Below is a small trained network, with its code and all its weights. Each question gives an input and a class and asks what happens when units are switched off, that is, made to give their printed mean instead of their output.

import numpy as np


def w(rows, s, z=0):
    codes = np.array(rows[::2]) - 128.0
    scale = np.full(codes.shape[1], s)
    scale[-1] = z or s
    return codes * scale


def norm(h):
    return h / np.sqrt((h * h).mean(-1, keepdims=True) + 1e-5)


def f(y):
    return y / 2 * (1 + np.tanh(0.7978845608 * (y + 0.044715 * y**3)))


def log_softmax(a):
    a = a - a.max(-1, keepdims=True)
    return a - np.log(np.exp(a).sum(-1, keepdims=True))


def net(x, mask):
    res = np.array(x, float).reshape(1, 3) / 4 @ E
    u = 0
    for l in range(4):
        y = f(norm(res) @ A[l][:, :-1].T + A[l][:, -1])
        res = res + np.where(mask[u : u + 10], y, B[l][:, -1]) @ B[l][:, :-1]
        u += 10
    return log_softmax(norm(res)[-1] @ U[:, :-1].T + U[:, -1])


A, B = {}, {}
E = w([
[233,158,95,105,80,234,150,198],'x0',
[67,153,96,232,191,145,254,121],'x1',
[165,194,89,69,191,34,135,53],'x2',
],0.0087)
A[0] = w([
[115,249,119,97,71,172,20,131,147],'L0N0',
[146,122,184,168,33,58,72,135,135],'L0N1',
[54,107,133,140,51,156,107,89,58],'L0N2',
[140,130,199,255,138,162,134,122,163],'L0N3',
[122,39,207,108,85,40,177,101,64],'L0N4',
[69,145,175,169,102,159,89,175,62],'L0N5',
[103,132,209,112,122,65,171,85,74],'L0N6',
[120,192,118,51,132,143,149,41,124],'L0N7',
[133,85,142,172,148,121,165,139,1],'L0N8',
[156,145,171,148,117,198,141,63,167],'L0N9',
],0.0071,0.0028)
B[0] = w([
[92,114,26,193,198,135,140,34,223],'L0N0',
[155,80,115,154,187,113,146,129,204],'L0N1',
[116,182,182,167,100,104,117,112,162],'L0N2',
[153,108,117,177,179,114,103,74,252],'L0N3',
[108,148,141,115,172,185,98,132,171],'L0N4',
[188,131,159,134,105,2,186,158,185],'L0N5',
[81,163,125,153,149,143,103,170,172],'L0N6',
[187,90,229,167,141,152,161,208,196],'L0N7',
[148,65,117,62,95,117,120,88,134],'L0N8',
[149,137,115,189,149,69,141,145,162],'L0N9',
],0.0068,0.0038)
A[1] = w([
[74,76,149,207,29,152,118,207,51],'L1N0',
[129,124,185,186,206,138,117,84,171],'L1N1',
[56,74,133,130,207,110,114,78,37],'L1N2',
[128,192,150,201,176,140,151,167,181],'L1N3',
[73,122,97,133,152,142,106,114,73],'L1N4',
[163,163,169,81,118,82,195,84,4],'L1N5',
[176,224,119,126,77,155,99,157,91],'L1N6',
[85,115,57,164,56,158,108,109,3],'L1N7',
[107,12,158,110,30,153,61,123,228],'L1N8',
[254,128,70,192,161,91,140,178,86],'L1N9',
],0.0073,0.0015)
B[1] = w([
[254,120,245,150,118,27,207,139,218],'L1N0',
[225,116,120,64,131,129,171,196,241],'L1N1',
[73,147,138,156,62,182,102,174,228],'L1N2',
[194,45,121,67,155,149,47,84,238],'L1N3',
[161,80,168,78,166,130,37,152,140],'L1N4',
[140,223,155,87,102,88,135,141,141],'L1N5',
[95,135,124,179,58,63,148,98,152],'L1N6',
[133,160,152,72,172,77,171,162,134],'L1N7',
[157,86,164,189,202,119,163,57,217],'L1N8',
[32,130,136,117,122,130,72,185,255],'L1N9',
],0.0064,0.0053)
A[2] = w([
[152,87,166,177,125,87,143,76,253],'L2N0',
[118,136,99,75,186,102,190,81,135],'L2N1',
[39,128,229,106,137,90,149,123,68],'L2N2',
[108,128,97,132,161,171,228,164,88],'L2N3',
[197,135,69,165,54,192,168,140,134],'L2N4',
[161,239,117,93,154,97,78,96,107],'L2N5',
[177,195,81,120,51,144,173,161,155],'L2N6',
[160,77,173,81,66,142,55,30,126],'L2N7',
[136,255,117,70,146,85,135,141,85],'L2N8',
[98,103,65,131,105,164,126,176,127],'L2N9',
],0.0092,0.0035)
B[2] = w([
[148,219,68,40,99,177,208,142,253],'L2N0',
[186,93,148,136,66,205,154,123,170],'L2N1',
[111,231,117,180,140,132,53,164,172],'L2N2',
[72,69,24,99,77,49,108,3,176],'L2N3',
[107,225,140,134,196,108,108,92,195],'L2N4',
[163,123,142,189,129,153,237,151,188],'L2N5',
[50,158,177,118,174,73,39,146,171],'L2N6',
[88,112,26,164,107,170,184,59,181],'L2N7',
[206,120,234,164,66,131,208,183,189],'L2N8',
[116,143,197,51,108,135,132,134,148],'L2N9',
],0.0073)
A[3] = w([
[90,72,36,128,120,140,178,88,84],'L3N0',
[127,118,121,99,46,196,185,93,60],'L3N1',
[167,160,72,120,146,115,121,133,172],'L3N2',
[101,92,161,135,175,85,88,107,17],'L3N3',
[79,189,162,84,138,123,102,107,144],'L3N4',
[80,249,129,159,157,157,52,161,3],'L3N5',
[144,111,153,111,144,182,101,141,30],'L3N6',
[146,118,148,67,137,161,126,125,26],'L3N7',
[103,124,72,89,120,175,120,106,131],'L3N8',
[133,101,127,40,84,135,84,198,12],'L3N9',
],0.011,0.0017)
B[3] = w([
[171,101,114,135,125,168,40,61,234],'L3N0',
[73,150,141,122,141,81,105,139,197],'L3N1',
[50,46,128,123,146,134,62,145,172],'L3N2',
[115,171,96,158,144,92,176,153,133],'L3N3',
[160,141,107,168,160,114,86,202,179],'L3N4',
[50,209,114,134,166,48,61,149,254],'L3N5',
[165,104,68,124,113,88,162,174,124],'L3N6',
[82,136,117,164,76,89,96,172,127],'L3N7',
[164,80,101,100,123,125,186,126,179],'L3N8',
[123,59,73,2,45,109,150,181,135],'L3N9',
],0.0096,0.007)
U = w([
[204,181,220,184,136,129,199,137,188],'0',
[73,228,126,173,196,81,18,154,194],'1',
[141,77,63,154,161,169,77,6,174],'2',
[115,94,109,71,92,107,108,210,80],'3',
[87,115,201,138,106,172,70,118,3],'4',
],0.015,0.0044)

Each question gives the input, the list of numbers given to net, and the class t.
The units are the neurons (one row each of A and B). Each row of codes is followed by its name. A weight is (code - 128) times the scale printed after its matrix; where a second scale follows, it is the last column's (A, B and U).
mask holds one flag per neuron, layer by layer. A switched-off neuron (its flag False) gives its mean, the last column of its row in B, instead of its output. The means were averaged over made-up inputs and are rounded, as every weight is.
A unit's drop is (log p(t) with every unit on - log p(t) with that unit switched off) / (log p(t) with every unit on - log p(t) with every unit switched off).
The circuit of an input: a set's keep is (log p(t) with only the set's units on - log p(t) with every unit switched off) / (log p(t) with every unit on - log p(t) with every unit switched off). Starting from the 12 units with the biggest drops (on a tie, the unit counted first), units are removed one at a time, each time the one whose removal leaves the highest keep (on an exact tie, the one counted first), for as long as the keep stays at least 0.8.
units of the circuit, in order: the units of the circuit, biggest drop first
unit that matters most: the unit with the biggest drop
top k neurons: the k neurons with the biggest drops, biggest first
top k neurons in layer l: the k neurons of layer l with the biggest drops, biggest first
drop of u: that unit's drop, to one decimal
input [7,8,1], class 2: units of the circuit, in order => [L2N3]
input [7,7,-4], class 1: units of the circuit, in order => [L2N4 L2N6]
input [1,-8,8], class 0: units of the circuit, in order => [L2N8 L2N5]
input [6,6,3], class 1: top 3 neurons => [L2N4 L0N0 L2N6]
input [-1,-1,-3], class 3: top 2 neurons => [L0N5 L0N1]
input [-4,-5,4], class 2: top 4 neurons => [L0N5 L1N9 L2N7 L1N0]
input [-4,7,7], class 0: top 2 neurons in layer 2 => [L2N8 L2N7]
input [-3,2,-4], class 0: top 2 neurons => [L3N5 L0N0]
input [7,-7,-2], class 1: top 2 neurons => [L2N4 L1N3]
input [-3,0,-3], class 3: top 3 neurons in layer 0 => [L0N3 L0N4 L0N7]
input [1,-3,-2], class 3: top 2 neurons in layer 1 => [L1N3 L1N9]
input [3,6,5], class 2: top 2 neurons => [L2N3 L0N5]
input [5,-4,0], class 1: top 2 neurons => [L1N3 L2N4]
input [-1,0,3], class 3: unit that matters most => L0N7
input [5,-6,-1], class 2: top 2 neurons => [L2N7 L1N8]
input [7,6,3], class 1: top 3 neurons => [L2N4 L2N6 L0N0]
input [-1,5,-6], class 0: top 2 neurons => [L1N0 L0N0]
input [0,-1,-5], class 0: drop of L3N6 => 0.0
input [6,-5,7], class 0: top 2 neurons => [L2N8 L2N5]
input [6,2,-4], class 1: units of the circuit, in order => [L2N4]
input [-3,2,1], class 3: drop of L3N9 => 0.1
input [4,-8,6], class 2: drop of L0N0 => 1.3
